Here is a tiny trained network, its code and every weight. The questions are about switching its units off for an input and a target symbol, where a switched-off unit gives its printed mean instead of its output.

import numpy as np


def w(rows, s, z=0):
    codes = np.array(rows[::2]) - 128.0
    scale = np.full(codes.shape[1], s)
    scale[-1] = z or s
    return codes * scale


def softmax(a):
    e = np.exp(a - a.max(-1, keepdims=True))
    return e / e.sum(-1, keepdims=True)


def log_softmax(a):
    a = a - a.max(-1, keepdims=True)
    return a - np.log(np.exp(a).sum(-1, keepdims=True))


def net(x, mask):
    ids = ['ΓΘΛΨαβεζημξπστφω'.index(c) for c in x.split()]
    T = len(ids)
    res = E[ids] + P[:T]
    u = 0
    for l in range(2):
        r = res
        for j in range(3):
            rows = slice(3 * j, 3 * j + 3)
            q, k, v = (r @ M[l][rows].T for M in (Q, K, V))
            z = softmax(np.where(np.tri(T) > 0, q @ k.T / 3**0.5, -1e9)) @ v
            o = O[l][rows]
            res = res + np.where(mask[u + j], z, o[:, -1]) @ o[:, :-1]
        u += 3
    return log_softmax(res[-1] @ U[:, :-1].T + U[:, -1])


Q, K, V, O = {}, {}, {}, {}
E = w([
[74,160,116,128,84,180,56,127,132,50,99,163],'Γ',
[181,149,121,174,137,156,41,138,184,101,198,168],'Θ',
[168,132,252,59,145,139,209,196,194,80,117,79],'Λ',
[125,81,61,72,165,92,150,100,134,223,179,75],'Ψ',
[155,78,106,152,210,104,104,47,119,64,209,108],'α',
[157,205,147,125,103,68,61,151,50,123,155,58],'β',
[140,207,74,157,184,42,123,149,174,179,172,113],'ε',
[113,77,81,187,93,130,163,230,82,134,166,188],'ζ',
[60,112,154,168,154,48,47,142,163,133,107,97],'η',
[110,57,117,60,92,167,26,132,118,142,165,100],'μ',
[58,83,79,150,157,168,132,73,218,136,112,158],'ξ',
[98,224,117,235,146,113,166,72,145,87,88,134],'π',
[165,193,67,116,114,195,154,63,85,116,175,111],'σ',
[164,119,154,190,84,200,118,58,145,187,138,79],'τ',
[62,182,104,116,73,121,123,148,136,207,73,87],'φ',
[41,104,92,89,145,112,143,58,68,78,97,88],'ω',
],0.013)
P = w([
[143,133,130,115,179,140,116,127,100,148,104,160],'0',
[41,162,174,98,176,163,118,140,113,165,189,158],'1',
[128,136,118,82,94,84,121,110,145,126,131,172],'2',
[60,147,131,106,90,112,132,111,157,120,194,131],'3',
[148,141,135,134,246,178,102,176,80,168,68,139],'4',
[122,124,150,154,81,104,163,135,157,83,166,87],'5',
[188,110,55,111,101,99,123,145,167,82,76,95],'6',
[21,161,153,130,124,160,141,114,123,126,229,115],'7',
[105,124,116,160,119,137,144,154,135,122,140,92],'8',
[127,146,122,148,61,97,156,119,163,88,177,86],'9',
[161,123,100,126,192,165,125,199,143,119,65,73],'10',
],0.014)
Q[0] = w([
[184,110,69,158,172,156,106,172,131,110,49,69],'L0H0',
[101,144,133,138,133,137,137,107,108,131,157,144],'L0H0',
[62,170,182,131,134,128,121,100,109,166,210,170],'L0H0',
[142,112,123,153,118,106,116,92,93,129,112,156],'L0H1',
[143,105,206,105,115,87,159,122,130,135,117,182],'L0H1',
[112,125,101,157,112,128,139,124,121,138,135,74],'L0H1',
[119,142,181,199,26,1,163,97,157,107,171,91],'L0H2',
[131,152,65,193,180,96,68,203,148,128,56,16],'L0H2',
[238,40,80,122,94,198,199,105,118,55,109,142],'L0H2',
],0.0098)
K[0] = w([
[47,142,94,194,95,116,77,82,80,172,204,139],'L0H0',
[162,129,165,114,144,129,135,124,114,138,140,164],'L0H0',
[153,141,217,74,188,151,160,153,123,130,88,154],'L0H0',
[173,119,153,173,131,105,136,122,114,137,76,116],'L0H1',
[69,132,98,184,105,112,89,86,94,152,187,135],'L0H1',
[144,117,138,90,141,118,154,103,120,126,112,159],'L0H1',
[225,107,101,101,81,54,119,134,199,91,14,77],'L0H2',
[55,182,235,121,83,101,189,187,241,108,206,2],'L0H2',
[77,120,16,119,13,105,97,21,133,98,225,197],'L0H2',
],0.0092)
V[0] = w([
[102,128,232,90,113,155,255,249,207,65,186,44],'L0H0',
[82,138,164,71,77,127,202,118,189,69,207,118],'L0H0',
[137,154,195,38,113,143,168,116,217,67,162,93],'L0H0',
[165,87,24,233,109,125,44,95,64,171,42,126],'L0H1',
[151,158,137,89,102,137,167,108,150,88,184,140],'L0H1',
[110,110,22,191,159,133,52,103,75,152,132,105],'L0H1',
[107,81,79,15,152,222,194,113,125,12,157,195],'L0H2',
[129,95,117,232,184,134,216,125,157,111,138,140],'L0H2',
[143,187,94,147,173,96,182,81,245,184,130,204],'L0H2',
],0.0049)
O[0] = w([
[122,129,226,141,84,73,138,44,74,188,159,217,252],'L0H0',
[157,129,141,67,111,101,125,61,110,144,117,235,190],'L0H0',
[86,149,170,72,116,98,118,85,143,168,170,213,162],'L0H0',
[79,151,103,2,149,156,113,143,146,108,163,218,26],'L0H1',
[99,118,138,143,121,120,112,159,134,118,105,76,137],'L0H1',
[94,130,125,22,119,114,132,124,174,144,169,199,91],'L0H1',
[134,89,93,58,140,210,185,79,107,41,150,166,172],'L0H2',
[113,108,133,234,186,123,184,78,160,128,125,138,142],'L0H2',
[146,161,75,158,175,100,176,122,222,157,132,184,132],'L0H2',
],0.0061,0.0041)
Q[1] = w([
[166,105,177,118,12,37,178,81,167,86,154,156],'L1H0',
[191,81,70,173,118,138,154,195,161,47,72,3],'L1H0',
[56,132,91,179,87,138,121,101,116,120,214,91],'L1H0',
[72,119,141,123,175,96,88,82,116,66,115,98],'L1H1',
[211,149,154,167,96,186,194,57,75,131,128,84],'L1H1',
[161,133,181,176,149,88,119,46,99,121,88,57],'L1H1',
[160,204,123,63,184,143,63,55,224,101,63,12],'L1H2',
[162,78,69,179,151,172,150,235,113,85,77,67],'L1H2',
[148,107,122,150,38,81,166,115,197,47,146,42],'L1H2',
],0.011)
K[1] = w([
[166,111,66,107,63,73,91,81,152,132,92,166],'L1H0',
[54,142,128,145,22,97,153,106,183,83,249,82],'L1H0',
[187,110,138,107,104,109,172,163,183,71,88,83],'L1H0',
[89,139,118,121,150,86,72,75,124,112,107,116],'L1H1',
[169,159,240,44,129,192,214,93,209,93,111,64],'L1H1',
[114,175,160,92,154,129,80,71,223,109,116,39],'L1H1',
[46,158,64,182,92,131,67,53,103,151,198,114],'L1H2',
[58,133,200,137,91,134,205,171,166,95,234,75],'L1H2',
[149,111,85,110,20,61,145,113,188,81,146,119],'L1H2',
],0.012)
V[1] = w([
[15,69,129,130,151,67,97,129,138,76,29,144],'L1H0',
[160,206,142,168,182,70,72,148,94,2,188,164],'L1H0',
[154,127,246,103,148,72,197,144,149,114,86,118],'L1H0',
[88,123,114,138,128,183,38,42,183,165,104,100],'L1H1',
[93,123,74,130,102,160,133,129,145,103,136,135],'L1H1',
[130,104,83,165,96,152,118,183,91,157,175,171],'L1H1',
[134,96,79,80,177,33,202,140,54,168,178,82],'L1H2',
[159,52,148,109,188,115,54,53,177,135,161,77],'L1H2',
[86,246,108,98,139,116,174,48,99,110,58,76],'L1H2',
],0.0069)
O[1] = w([
[2,79,140,137,173,44,89,141,137,93,34,130,98],'L1H0',
[121,212,168,191,192,56,72,147,86,17,221,171,124],'L1H0',
[86,151,217,52,134,113,173,171,188,103,159,119,126],'L1H0',
[148,108,185,207,101,103,187,174,84,112,148,110,1],'L1H1',
[157,156,183,140,127,136,154,108,130,143,151,89,87],'L1H1',
[141,152,183,137,137,104,107,46,138,142,86,90,130],'L1H1',
[108,109,63,95,203,29,180,147,47,166,188,75,142],'L1H2',
[170,66,150,114,196,115,56,21,164,130,165,59,87],'L1H2',
[100,217,111,116,141,123,171,40,81,109,68,78,73],'L1H2',
],0.007,0.0052)
U = w([
[86,170,145,122,77,197,43,118,107,29,69,178,83],'Γ',
[203,170,141,178,144,158,38,124,195,99,189,180,37],'Θ',
[113,160,179,27,148,160,167,141,197,100,171,121,253],'Λ',
[140,79,84,73,179,91,167,96,125,224,173,71,72],'Ψ',
[167,64,124,149,210,103,135,68,108,52,207,121,84],'α',
[183,206,169,105,94,77,61,159,25,125,149,70,70],'β',
[168,223,87,157,201,46,157,117,186,198,169,130,62],'ε',
[111,56,62,158,92,129,176,229,81,130,171,218,220],'ζ',
[104,85,212,191,146,37,64,138,139,140,77,80,158],'η',
[121,42,134,43,91,171,2,114,84,140,164,88,78],'μ',
[52,53,83,159,182,180,169,48,245,140,86,181,83],'ξ',
[121,221,138,223,155,115,215,97,148,85,76,163,48],'π',
[195,204,83,117,118,169,191,64,54,99,169,128,136],'σ',
[225,90,203,211,65,177,165,81,145,209,114,77,158],'τ',
[82,203,126,105,55,111,153,138,111,233,25,79,96],'φ',
[48,72,111,84,147,120,173,73,28,68,80,90,138],'ω',
],0.006,0.0041)

Each question gives the input, a string of symbols that net reads in full, and the target symbol t.
The units are the heads (3 rows each of Q, K, V and O). Each row of codes is followed by its name. A weight is (code - 128) times the scale printed after its matrix; where a second scale follows, it is the last column's (O and U).
mask holds one flag per head, layer by layer. A switched-off head (its flag False) gives its mean, the last column of its rows in O, instead of its output. The means were averaged over made-up inputs and are rounded, as every weight is.
A unit's drop is (log p(t) with every unit on - log p(t) with that unit switched off) / (log p(t) with every unit on - log p(t) with every unit switched off).
The circuit of an input: a set's keep is (log p(t) with only the set's units on - log p(t) with every unit switched off) / (log p(t) with every unit on - log p(t) with every unit switched off). Starting from all 6 units, units are removed one at a time, each time the one whose removal leaves the highest keep (on an exact tie, the one counted first), for as long as the keep stays at least 0.8.
units of the circuit, in order: the units of the circuit, biggest drop first
unit that matters most: the unit with the biggest drop
which heads matter: for each layer, one digit per head in row order, 1 if its drop is at least 0.15 and else 0, layers parted by /
input ε σ Λ τ Λ φ ξ Λ φ π, target ξ: unit that matters most : L0H0
input η β Λ ζ, target η: units of the circuit, in order : [L0H0, L1H0, L0H2, L1H1]
input Θ σ ω ω Λ ω, target ω: which heads matter : 000 / 101
input τ η π ζ μ τ η Λ ζ α τ, target Λ: units of the circuit, in order : [L1H0, L0H0]
input β ξ ξ ξ ζ τ ξ Λ, target ζ: which heads matter : 100 / 011
input Λ ω ζ ζ φ ζ ξ ζ μ, target ζ: which heads matter : 010 / 011
input Λ π ζ, target Λ: units of the circuit, in order : [L1H0, L0H0]
input ζ η φ τ ζ Θ Λ π, target ζ: units of the circuit, in order : [L1H2, L1H1]
input ζ Λ φ ξ, target ζ: units of the circuit, in order : [L0H0, L1H2, L1H1, L0H1]
input φ ω ζ Λ ζ ζ η σ, target ζ: which heads matter : 100 / 011
input σ ε φ ξ τ Λ ζ, target ξ: which heads matter : 001 / 110
input φ Θ ζ σ ζ Λ μ, target σ: units of the circuit, in order : [L1H0, L1H2]
input Θ μ τ ζ Θ ζ ζ Λ τ, target ζ: units of the circuit, in order : [L1H2, L1H1, L0H0]
input τ ξ Λ φ, target τ: which heads matter : 100 / 101
input π Λ ω μ ζ ξ ζ ζ ζ τ, target ζ: units of the circuit, in order : [L1H1, L1H2, L0H0]
input β α α, target α: which heads matter : 100 / 101
input Θ Θ ζ ζ α, target α: units of the circuit, in order : [L1H2, L1H0]
input Λ η ζ Γ ω, target η: units of the circuit, in order : [L0H2, L1H0, L0H1]
input Λ μ α φ, target Λ: units of the circuit, in order : [L1H0]
input β η τ τ Λ, target η: which heads matter : 001 / 100
input Λ α ζ ζ ζ τ Θ η, target ζ: units of the circuit, in order : [L0H0, L1H2, L1H1]
input ξ ζ ζ Θ, target Θ: which heads matter : 100 / 101
input ζ Λ ξ σ ζ Ψ ζ Θ, target ζ: which heads matter : 000 / 011
input ζ τ η τ ζ τ φ ζ ζ Λ, target φ: which heads matter : 101 / 101
input φ η Λ Γ φ ζ σ ζ ζ φ, target σ: units of the circuit, in order : [L1H0, L1H2, L0H2]
input σ ζ Λ, target σ: which heads matter : 000 / 101
input Ψ α η τ σ, target σ: unit that matters most : L0H1
input τ μ τ, target τ: units of the circuit, in order : [L1H1, L1H0]
